Below are the code and all the weights of a small trained network. Each question names an input and a class and asks about switching units off, where a switched-off unit gives its printed mean instead of its output.

import numpy as np


def w(rows, s, z=0):
    codes = np.array(rows[::2]) - 128.0
    scale = np.full(codes.shape[1], s)
    scale[-1] = z or s
    return codes * scale


def norm(h):
    return h / np.sqrt((h * h).mean(-1, keepdims=True) + 1e-5)


def f(y):
    return y / 2 * (1 + np.tanh(0.7978845608 * (y + 0.044715 * y**3)))


def log_softmax(a):
    a = a - a.max(-1, keepdims=True)
    return a - np.log(np.exp(a).sum(-1, keepdims=True))


def net(x, mask):
    res = np.array(x, float).reshape(1, 2) / 4 @ E
    u = 0
    for l in range(2):
        y = f(norm(res) @ A[l][:, :-1].T + A[l][:, -1])
        res = res + np.where(mask[u : u + 8], y, B[l][:, -1]) @ B[l][:, :-1]
        u += 8
    return log_softmax(norm(res)[-1] @ U[:, :-1].T + U[:, -1])


A, B = {}, {}
E = w([
[149,90,141,79,60,127,6,162,89,90],'x0',
[117,162,106,99,89,125,164,191,168,106],'x1',
],0.016)
A[0] = w([
[207,38,149,125,161,187,40,92,64,114,73],'0.n1',
[106,132,195,171,137,158,115,70,116,102,91],'0.n2',
[178,103,126,56,21,122,64,208,105,1,143],'0.n3',
[41,248,83,112,131,127,240,188,212,96,2],'0.n4',
[98,109,148,148,163,39,184,55,99,112,73],'0.n5',
[132,143,109,116,121,153,148,106,82,101,83],'0.n6',
[138,148,92,123,133,140,140,96,109,52,87],'0.n7',
[118,207,122,159,181,160,253,184,176,168,171],'0.n8',
],0.0094,0.003)
B[0] = w([
[131,178,108,128,160,90,154,153,96,140,194],'0.n1',
[118,110,124,126,119,90,91,71,121,123,143],'0.n2',
[68,46,145,115,92,200,109,174,126,87,249],'0.n3',
[234,250,52,101,123,44,154,186,178,144,225],'0.n4',
[93,150,143,128,123,173,98,96,140,98,158],'0.n5',
[127,129,156,152,100,119,131,133,121,169,125],'0.n6',
[128,125,108,131,99,113,113,109,147,130,125],'0.n7',
[146,128,98,140,105,147,146,131,242,125,233],'0.n8',
],0.014,0.018)
A[1] = w([
[96,15,151,123,60,231,101,181,122,116,14],'1.n1',
[241,165,122,143,129,124,130,197,172,129,110],'1.n2',
[89,74,125,120,148,146,81,198,76,130,76],'1.n3',
[246,190,110,113,89,64,227,193,175,153,18],'1.n4',
[156,96,180,168,143,158,167,125,134,126,2],'1.n5',
[130,89,142,164,148,183,178,87,199,128,121],'1.n6',
[139,103,161,123,133,137,93,111,122,123,82],'1.n7',
[126,127,141,95,111,86,179,129,86,112,52],'1.n8',
],0.013,0.0024)
B[1] = w([
[62,148,185,70,241,248,78,96,157,72,247],'1.n1',
[165,202,90,138,153,105,151,100,82,130,206],'1.n2',
[153,45,124,117,38,129,197,161,155,120,210],'1.n3',
[229,179,71,95,75,37,182,142,94,89,250],'1.n4',
[114,104,130,138,123,129,138,134,136,88,124],'1.n5',
[101,53,115,157,64,164,114,149,157,180,159],'1.n6',
[95,134,93,126,139,119,152,213,122,122,136],'1.n7',
[126,94,143,177,120,109,91,91,187,152,127],'1.n8',
],0.012,0.019)
U = w([
[70,76,180,74,133,251,113,172,129,58,176],'0',
[138,135,216,153,139,126,168,145,132,134,2],'1',
[119,239,152,160,204,89,90,75,62,158,120],'2',
[152,110,212,128,157,108,138,140,162,140,25],'3',
[139,54,139,123,97,54,131,180,61,118,78],'4',
[79,82,139,195,125,204,130,72,196,176,164],'5',
[213,219,75,122,112,107,178,146,188,105,229],'6',
],0.018,0.0056)

Each question gives the input, the list of numbers given to net, and the class t.
The units are the neurons (one row each of A and B). Each row of codes is followed by its name. A weight is (code - 128) times the scale printed after its matrix; where a second scale follows, it is the last column's (A, B and U).
mask holds one flag per neuron, layer by layer. A switched-off neuron (its flag False) gives its mean, the last column of its row in B, instead of its output. The means were averaged over made-up inputs and are rounded, as every weight is.
A unit's drop is (log p(t) with every unit on - log p(t) with that unit switched off) / (log p(t) with every unit on - log p(t) with every unit switched off).
The circuit of an input: a set's keep is (log p(t) with only the set's units on - log p(t) with every unit switched off) / (log p(t) with every unit on - log p(t) with every unit switched off). Starting from the 12 units with the biggest drops (on a tie, the unit counted first), units are removed one at a time, each time the one whose removal leaves the highest keep (on an exact tie, the one counted first), for as long as the keep stays at least 0.8.
units of the circuit, in order: the units of the circuit, biggest drop first
unit that matters most: the unit with the biggest drop
k most important neurons: the k neurons with the biggest drops, biggest first
k most important neurons of layer l: the k neurons of layer l with the biggest drops, biggest first
drop of u: that unit's drop, to one decimal
input [2,-6], class 2: units of the circuit, in order : [0.n3 0.n4 0.n8]
input [-2,-5], class 2: 2 most important neurons of layer 0 : [0.n3 0.n8]
input [-2,-4], class 5: 2 most important neurons of layer 1 : [1.n4 1.n1]
input [-8,-6], class 5: 2 most important neurons of layer 0 : [0.n4 0.n5]
input [2,6], class 0: unit that matters most : 0.n3
input [2,-8], class 2: 2 most important neurons of layer 0 : [0.n3 0.n4]
input [1,-3], class 2: 4 most important neurons : [0.n3 0.n8 0.n4 1.n3]
input [3,-8], class 2: 3 most important neurons of layer 0 : [0.n3 0.n1 0.n4]
input [-1,-6], class 2: 3 most important neurons : [0.n3 0.n8 0.n4]
input [-3,-7], class 5: 2 most important neurons : [0.n4 1.n4]
input [3,-5], class 4: 4 most important neurons : [0.n1 1.n1 0.n4 0.n3]
input [5,-7], class 0: 3 most important neurons : [0.n4 1.n4 1.n2]
input [-5,-4], class 5: 2 most important neurons : [0.n4 0.n5]
input [3,6], class 0: units of the circuit, in order : [0.n3]
input [4,-8], class 4: 3 most important neurons of layer 0 : [0.n1 0.n4 0.n3]
input [1,-6], class 2: drop of 0.n3 : 1.1
input [-3,-5], class 5: drop of 0.n3 : 0.2
input [-6,-8], class 5: drop of 0.n4 : 1.0
